Here is a tiny trained network, its code and every weight. The questions are about switching its units off for an input and a class, where a switched-off unit gives its printed mean instead of its output.

import numpy as np


def w(rows, s, z=0):
    codes = np.array(rows[::2]) - 128.0
    scale = np.full(codes.shape[1], s)
    scale[-1] = z or s
    return codes * scale


def norm(h):
    return h / np.sqrt((h * h).mean(-1, keepdims=True) + 1e-5)


def f(y):
    return np.maximum(y, 0)


def log_softmax(a):
    a = a - a.max(-1, keepdims=True)
    return a - np.log(np.exp(a).sum(-1, keepdims=True))


def net(x, mask):
    res = np.array(x, float).reshape(1, 5) / 4 @ E
    u = 0
    for l in range(2):
        y = f(norm(res) @ A[l][:, :-1].T + A[l][:, -1])
        res = res + np.where(mask[u : u + 8], y, B[l][:, -1]) @ B[l][:, :-1]
        u += 8
    return log_softmax(norm(res)[-1] @ U[:, :-1].T + U[:, -1])


A, B = {}, {}
E = w([
[142,167,228,60,184,32,113,3,187,217],'x0',
[205,234,106,138,64,212,228,87,44,106],'x1',
[147,100,41,166,41,63,92,128,67,70],'x2',
[126,131,138,252,60,173,148,174,36,126],'x3',
[157,184,161,120,232,108,207,135,198,205],'x4',
],0.0066)
A[0] = w([
[108,21,185,88,211,86,74,138,175,180,174],'L0N1',
[140,100,160,103,123,88,88,121,136,154,152],'L0N2',
[160,159,184,81,230,111,151,23,189,180,130],'L0N3',
[88,125,142,132,127,107,77,115,113,101,61],'L0N4',
[190,233,215,46,254,93,167,2,199,192,198],'L0N5',
[173,191,68,146,81,158,165,121,101,78,59],'L0N6',
[134,87,86,140,157,153,141,158,123,154,4],'L0N7',
[102,148,158,86,100,205,143,110,118,111,103],'L0N8',
],0.0074,0.0021)
B[0] = w([
[170,42,158,84,144,111,121,110,157,23,208],'L0N1',
[80,105,64,144,189,241,141,208,186,145,159],'L0N2',
[117,205,214,159,89,92,151,118,131,213,210],'L0N3',
[165,108,100,158,221,92,253,167,146,167,146],'L0N4',
[35,255,106,23,147,149,139,31,106,223,248],'L0N5',
[175,91,102,147,117,109,141,181,91,140,170],'L0N6',
[163,87,73,64,149,98,150,51,82,160,136],'L0N7',
[214,74,50,169,123,24,124,198,108,193,149],'L0N8',
],0.0074,0.014)
A[1] = w([
[66,131,67,101,137,102,144,101,69,97,216],'L1N1',
[255,169,130,169,58,159,110,125,127,108,4],'L1N2',
[125,116,175,117,140,184,85,92,181,73,56],'L1N3',
[136,169,107,121,130,114,146,172,172,91,186],'L1N4',
[76,214,132,120,148,97,113,68,172,244,56],'L1N5',
[177,156,44,172,62,216,179,160,5,96,151],'L1N6',
[129,163,86,117,97,105,158,92,127,92,140],'L1N7',
[101,198,147,137,109,169,158,89,107,154,31],'L1N8',
],0.01,0.0015)
B[1] = w([
[151,126,182,180,164,176,180,146,137,162,164],'L1N1',
[79,121,99,125,123,175,108,168,127,121,165],'L1N2',
[143,110,26,226,91,131,157,142,87,178,147],'L1N3',
[79,97,160,156,99,161,114,59,99,155,138],'L1N4',
[115,208,103,128,133,132,120,92,109,230,248],'L1N5',
[196,219,203,136,31,110,97,117,83,4,236],'L1N6',
[72,139,132,134,128,115,88,194,142,128,150],'L1N7',
[112,83,140,54,150,102,106,120,200,71,177],'L1N8',
],0.011,0.015)
U = w([
[184,158,162,139,62,129,87,155,73,67,184],'0',
[126,180,141,75,148,118,113,90,129,211,251],'1',
[140,9,105,142,166,126,104,161,144,121,10],'2',
],0.012,0.0013)

Each question gives the input, the list of numbers given to net, and the class t.
The units are the neurons (one row each of A and B). Each row of codes is followed by its name. A weight is (code - 128) times the scale printed after its matrix; where a second scale follows, it is the last column's (A, B and U).
mask holds one flag per neuron, layer by layer. A switched-off neuron (its flag False) gives its mean, the last column of its row in B, instead of its output. The means were averaged over made-up inputs and are rounded, as every weight is.
A unit's drop is (log p(t) with every unit on - log p(t) with that unit switched off) / (log p(t) with every unit on - log p(t) with every unit switched off).
The circuit of an input: a set's keep is (log p(t) with only the set's units on - log p(t) with every unit switched off) / (log p(t) with every unit on - log p(t) with every unit switched off). Starting from the 12 units with the biggest drops (on a tie, the unit counted first), units are removed one at a time, each time the one whose removal leaves the highest keep (on an exact tie, the one counted first), for as long as the keep stays at least 0.8.
units of the circuit, in order: the units of the circuit, biggest drop first
k most important neurons: the k neurons with the biggest drops, biggest first
k most important neurons of layer l: the k neurons of layer l with the biggest drops, biggest first
drop when u is switched off: that unit's drop, to one decimal
input [1,-1,-7,5,-7], class 0: units of the circuit, in order -> L0N5
input [0,-7,5,4,-7], class 2: units of the circuit, in order -> L1N6; L1N5
input [4,-7,2,1,-1], class 2: 4 most important neurons -> L0N1; L0N5; L1N5; L1N6
input [4,7,7,7,8], class 0: units of the circuit, in order -> L1N6; L0N3
input [-2,1,4,-8,-1], class 2: units of the circuit, in order -> L0N5; L1N6; L1N5
input [-6,-1,1,-3,7], class 2: 2 most important neurons of layer 0 -> L0N5; L0N3
input [5,1,-1,6,-4], class 0: 2 most important neurons -> L0N5; L0N3
input [2,-8,6,8,-4], class 2: 2 most important neurons -> L1N6; L0N5
input [1,-3,-2,8,0], class 0: 3 most important neurons -> L0N5; L0N3; L0N1
input [1,-1,1,1,0], class 2: 2 most important neurons -> L0N5; L1N6
input [-3,-7,-5,1,-1], class 2: drop when L1N6 is switched off -> 0.1
input [-2,8,-7,7,3], class 0: drop when L1N2 is switched off -> 0.0
input [0,0,-3,3,-3], class 0: drop when L0N5 is switched off -> 2.8
input [-5,-8,-1,-3,-6], class 2: most important neuron -> L1N6
